Here is a tiny trained network, its code and every weight. The questions are about switching its units off for an input and a target symbol, where a switched-off unit gives its printed mean instead of its output.

import numpy as np


def w(rows, s, z=0):
    codes = np.array(rows[::2]) - 128.0
    scale = np.full(codes.shape[1], s)
    scale[-1] = z or s
    return codes * scale


def norm(h):
    return h / np.sqrt((h * h).mean(-1, keepdims=True) + 1e-5)


def softmax(a):
    e = np.exp(a - a.max(-1, keepdims=True))
    return e / e.sum(-1, keepdims=True)


def log_softmax(a):
    a = a - a.max(-1, keepdims=True)
    return a - np.log(np.exp(a).sum(-1, keepdims=True))


def net(x, mask):
    ids = ['ΔΘΞΠΣΩαβγεζλμτψ'.index(c) for c in x.split()]
    T = len(ids)
    res = E[ids] + P[:T]
    u = 0
    for l in range(3):
        r = norm(res)
        for j in range(3):
            rows = slice(2 * j, 2 * j + 2)
            q, k, v = (r @ M[l][rows].T for M in (Q, K, V))
            z = softmax(np.where(np.tri(T) > 0, q @ k.T / 2**0.5, -1e9)) @ v
            o = O[l][rows]
            res = res + np.where(mask[u + j], z, o[:, -1]) @ o[:, :-1]
        u += 3
    return log_softmax(norm(res)[-1] @ U[:, :-1].T + U[:, -1])


Q, K, V, O = {}, {}, {}, {}
E = w([
[150,151,131,173,95,124,130,121,118,69,148,29],'Δ',
[88,142,201,91,124,112,106,84,160,89,166,136],'Θ',
[130,112,165,79,169,150,102,90,77,111,91,90],'Ξ',
[150,108,88,178,148,54,127,105,139,57,102,178],'Π',
[55,156,93,73,183,152,145,151,141,55,97,112],'Σ',
[94,151,81,148,47,146,133,107,122,136,109,196],'Ω',
[113,120,113,113,193,121,85,82,140,161,119,132],'α',
[30,113,141,102,82,162,106,98,184,230,115,2],'β',
[92,74,83,148,186,132,126,148,82,139,128,100],'γ',
[75,53,141,91,137,129,175,158,176,105,141,150],'ε',
[169,85,147,89,130,110,34,177,162,144,114,138],'ζ',
[79,172,116,106,184,131,77,177,85,95,138,110],'λ',
[78,131,157,178,192,113,176,118,124,132,163,132],'μ',
[146,72,162,150,131,134,132,62,139,168,171,122],'τ',
[70,107,82,116,109,114,51,117,137,114,207,125],'ψ',
],0.027)
P = w([
[188,177,67,136,94,9,167,120,140,153,93,166],'0',
[134,149,76,103,109,70,163,80,102,140,120,167],'1',
[113,131,80,117,118,86,133,77,106,117,123,159],'2',
[102,110,97,122,131,107,121,79,114,98,122,151],'3',
[96,95,112,133,148,125,108,78,118,88,128,141],'4',
[93,83,128,144,159,142,96,81,120,77,126,130],'5',
[85,72,151,155,167,160,92,88,123,64,125,122],'6',
[88,64,165,172,169,185,83,95,128,59,122,112],'7',
[86,62,186,190,177,207,64,99,131,60,113,103],'8',
[79,55,200,201,173,233,57,112,136,59,121,91],'9',
],0.013)
Q[0] = w([
[100,107,112,170,138,132,107,96,152,79,106,139],'L0H1',
[103,97,117,122,142,80,113,104,117,101,140,119],'L0H1',
[138,86,167,146,210,89,114,159,189,112,174,41],'L0H2',
[19,107,85,133,123,61,55,35,173,168,102,71],'L0H2',
[93,110,79,244,185,122,219,133,88,196,179,123],'L0H3',
[169,148,234,143,101,116,145,35,190,148,218,183],'L0H3',
],0.012)
K[0] = w([
[123,102,142,166,144,179,96,125,132,81,133,148],'L0H1',
[120,119,139,155,119,168,98,116,117,116,105,155],'L0H1',
[80,87,140,107,176,108,138,122,178,124,144,40],'L0H2',
[78,161,106,118,116,95,109,87,158,221,81,74],'L0H2',
[71,116,84,248,169,112,212,128,121,169,132,115],'L0H3',
[133,123,182,142,84,127,141,37,225,168,167,146],'L0H3',
],0.014)
V[0] = w([
[23,170,132,105,27,229,162,112,54,218,94,159],'L0H1',
[105,149,43,161,8,123,120,141,231,198,139,131],'L0H1',
[182,124,185,138,131,150,96,80,30,122,79,138],'L0H2',
[240,139,37,49,155,59,198,141,86,42,255,218],'L0H2',
[83,128,197,195,121,253,37,177,102,164,152,133],'L0H3',
[136,144,63,84,76,68,141,95,82,142,174,218],'L0H3',
],0.005)
O[0] = w([
[128,163,169,132,193,254,124,130,144,197,191,138,128],'L0H1',
[197,160,108,144,126,196,77,169,190,142,121,136,16],'L0H1',
[156,134,99,119,72,169,138,173,124,114,184,138,85],'L0H2',
[123,81,189,159,86,111,115,188,67,98,123,108,2],'L0H2',
[109,151,120,74,89,121,149,152,97,218,158,140,5],'L0H3',
[94,78,142,126,169,107,103,111,119,47,140,81,212],'L0H3',
],0.0085,0.0025)
Q[1] = w([
[177,209,36,46,80,121,224,137,147,109,145,108],'L1H1',
[106,194,86,126,62,117,160,124,105,168,94,195],'L1H1',
[1,124,88,148,69,218,89,122,104,120,147,199],'L1H2',
[60,57,184,66,236,116,100,128,60,66,151,60],'L1H2',
[204,110,116,79,201,22,176,191,207,111,184,60],'L1H3',
[95,187,137,123,157,88,41,119,58,103,184,105],'L1H3',
],0.0084)
K[1] = w([
[185,151,95,128,182,79,118,120,74,55,131,199],'L1H1',
[186,142,164,135,204,150,108,164,128,99,129,103],'L1H1',
[67,115,180,135,144,253,82,145,172,168,136,75],'L1H2',
[40,117,93,37,73,92,184,103,111,190,157,138],'L1H2',
[184,128,99,136,120,28,140,125,93,96,115,189],'L1H3',
[45,82,104,96,118,97,127,134,135,120,155,156],'L1H3',
],0.011)
V[1] = w([
[169,137,144,114,157,111,138,171,50,70,117,254],'L1H1',
[179,84,156,159,112,114,97,116,89,160,159,134],'L1H1',
[146,13,126,148,121,152,168,108,167,131,114,132],'L1H2',
[121,94,52,166,145,168,126,182,57,144,121,90],'L1H2',
[120,138,143,136,202,92,175,156,148,105,178,146],'L1H3',
[140,100,180,98,156,136,51,111,147,167,102,43],'L1H3',
],0.0085)
O[1] = w([
[122,141,154,122,135,130,55,117,181,252,78,117,75],'L1H1',
[245,190,100,50,99,127,107,78,126,160,158,127,28],'L1H1',
[178,2,103,146,163,162,202,118,190,131,154,123,253],'L1H2',
[124,94,21,149,157,136,142,200,58,151,115,85,140],'L1H2',
[119,182,146,109,155,91,220,183,180,146,153,120,145],'L1H3',
[119,86,129,48,180,85,144,82,73,117,156,108,173],'L1H3',
],0.0086,0.0016)
Q[2] = w([
[187,135,117,182,38,134,104,168,103,176,126,233],'L2H1',
[201,116,189,159,136,37,95,186,100,140,143,81],'L2H1',
[147,134,152,59,179,90,145,165,167,101,92,75],'L2H2',
[148,123,118,156,105,78,112,171,146,185,194,232],'L2H2',
[136,150,118,66,158,56,180,146,129,153,128,191],'L2H3',
[177,128,199,153,175,110,113,150,101,79,147,5],'L2H3',
],0.013)
K[2] = w([
[234,142,173,162,146,142,60,214,111,120,127,169],'L2H1',
[184,141,105,134,79,6,132,157,98,122,79,211],'L2H1',
[131,131,97,115,92,37,172,95,116,106,65,145],'L2H2',
[143,106,107,88,133,113,95,206,203,179,154,221],'L2H2',
[132,147,125,106,109,73,149,125,176,151,56,62],'L2H3',
[89,125,70,143,66,25,169,86,90,127,135,220],'L2H3',
],0.012)
V[2] = w([
[97,59,180,75,62,156,105,213,117,63,89,137],'L2H1',
[168,80,214,252,136,88,141,145,15,75,203,192],'L2H1',
[150,133,169,146,86,192,140,153,103,99,182,18],'L2H2',
[189,88,203,134,135,156,101,253,80,150,206,224],'L2H2',
[88,110,107,117,132,129,55,133,213,181,222,18],'L2H3',
[194,122,200,101,221,175,74,178,161,111,63,37],'L2H3',
],0.0069)
O[2] = w([
[128,87,138,42,84,220,126,219,83,39,191,132,110],'L2H1',
[92,101,193,191,69,187,151,131,69,200,231,138,68],'L2H1',
[180,153,179,186,130,94,109,125,123,96,100,38,108],'L2H2',
[181,119,130,111,95,1,124,142,68,97,52,218,2],'L2H2',
[148,131,126,108,188,79,87,168,204,188,213,87,144],'L2H3',
[227,174,205,93,187,62,140,189,114,144,79,57,107],'L2H3',
],0.0092,0.0086)
U = w([
[139,144,87,127,186,91,110,61,207,175,85,98,148],'Δ',
[108,185,89,109,190,146,179,159,150,1,80,146,68],'Θ',
[112,86,97,180,126,67,143,85,106,27,91,164,59],'Ξ',
[105,107,71,133,121,83,37,126,143,109,254,119,2],'Π',
[89,168,216,100,97,110,119,96,172,100,169,162,114],'Σ',
[140,149,93,115,116,123,161,117,139,125,142,126,97],'Ω',
[144,53,156,108,123,167,217,184,210,120,138,131,113],'α',
[238,118,87,113,109,133,193,58,123,149,213,149,163],'β',
[115,121,95,163,98,221,89,112,159,153,112,182,136],'γ',
[186,91,123,83,102,96,89,150,133,143,111,131,223],'ε',
[76,213,109,117,112,98,119,177,83,147,152,122,203],'ζ',
[170,149,143,197,102,140,118,137,147,100,151,29,124],'λ',
[137,77,27,146,142,128,181,179,86,183,136,92,137],'μ',
[128,87,186,99,167,153,130,74,38,129,82,106,110],'τ',
[91,166,162,188,146,99,223,133,142,197,141,164,168],'ψ',
],0.0089,0.0065)

Each question gives the input, a string of symbols that net reads in full, and the target symbol t.
The units are the heads (2 rows each of Q, K, V and O). Each row of codes is followed by its name. A weight is (code - 128) times the scale printed after its matrix; where a second scale follows, it is the last column's (O and U).
mask holds one flag per head, layer by layer. A switched-off head (its flag False) gives its mean, the last column of its rows in O, instead of its output. The means were averaged over made-up inputs and are rounded, as every weight is.
A unit's drop is (log p(t) with every unit on - log p(t) with that unit switched off) / (log p(t) with every unit on - log p(t) with every unit switched off).
The circuit of an input: a set's keep is (log p(t) with only the set's units on - log p(t) with every unit switched off) / (log p(t) with every unit on - log p(t) with every unit switched off). Starting from all 9 units, units are removed one at a time, each time the one whose removal leaves the highest keep (on an exact tie, the one counted first), for as long as the keep stays at least 0.8.
circuit, biggest first: the units of the circuit, biggest drop first
unit that matters most: the unit with the biggest drop
which heads matter: for each layer, one digit per head in row order, 1 if its drop is at least 0.15 and else 0, layers parted by /
input Ω Π β Θ, target Δ: circuit, biggest first -> (L0H2 L2H1)
input γ α Π τ Ω Ω Θ Σ β ζ, target Δ: circuit, biggest first -> (L0H2)
input Ω μ Ω, target ψ: circuit, biggest first -> (L2H1 L1H3)
input ψ Ω Σ Ξ ζ Ω, target Θ: circuit, biggest first -> (L0H1 L2H1 L2H3)
input Ω Θ Δ Ω, target Σ: circuit, biggest first -> (L1H2 L0H1 L0H2)
input Ξ Ξ Ξ γ Ξ, target μ: circuit, biggest first -> (L0H3 L1H2)
input β ε ε Ω γ Θ, target Δ: which heads matter -> 111 / 000 / 100
input λ Σ Ω Ω Ξ Ξ Ω, target τ: circuit, biggest first -> (L2H3 L1H3)
input Ω ψ Ξ ζ Ω μ Ω, target ψ: which heads matter -> 100 / 001 / 100
input Ω α Θ Ξ Ω, target Δ: which heads matter -> 100 / 000 / 101
input ε Ω Σ γ Ω, target Θ: circuit, biggest first -> (L0H1 L2H1 L2H3 L0H2)
input Ξ ε Θ ψ Π Ω Ω Δ α τ, target β: which heads matter -> 001 / 100 / 000
input Ω Ω μ β Ω, target Ξ: circuit, biggest first -> (L0H2 L1H1)
input ψ Ξ γ γ β Ξ, target Θ: unit that matters most -> L1H1
input Ω Ω α Ξ α Ξ μ, target ψ: circuit, biggest first -> (L0H3 L2H1)
input Σ ε Ω Ξ γ μ λ, target ζ: which heads matter -> 001 / 010 / 000
input α ε Ω γ Π α Δ α Σ Ω, target μ: circuit, biggest first -> (L1H2 L0H1 L2H3)
input Ξ ζ γ Θ β γ τ, target Δ: which heads matter -> 011 / 000 / 100
input Ξ ε ζ ε Ξ, target α: circuit, biggest first -> (L1H2 L1H3)
input Ω Ω α Π Σ ζ, target ε: which heads matter -> 001 / 000 / 010
input γ Θ Ω β Ξ Θ, target Θ: circuit, biggest first -> (L1H1)
input β Ξ Ω Ω ζ ζ Ξ γ Ω, target Ξ: which heads matter -> 000 / 101 / 100
input Ξ γ Ξ Δ μ β ε, target Δ: which heads matter -> 010 / 000 / 100
input ζ ε Δ ε Σ Ω β μ Ξ γ, target Δ: which heads matter -> 011 / 000 / 100
input ζ μ Ω Ω λ Ω, target ζ: which heads matter -> 000 / 010 / 000
input λ Ω Ξ ε Σ Σ λ ε γ, target μ: which heads matter -> 001 / 010 / 000
input γ Ω Ξ Ω, target τ: which heads matter -> 010 / 001 / 001
input α Ξ α Ω Ω γ Ω μ, target ψ: which heads matter -> 001 / 000 / 110
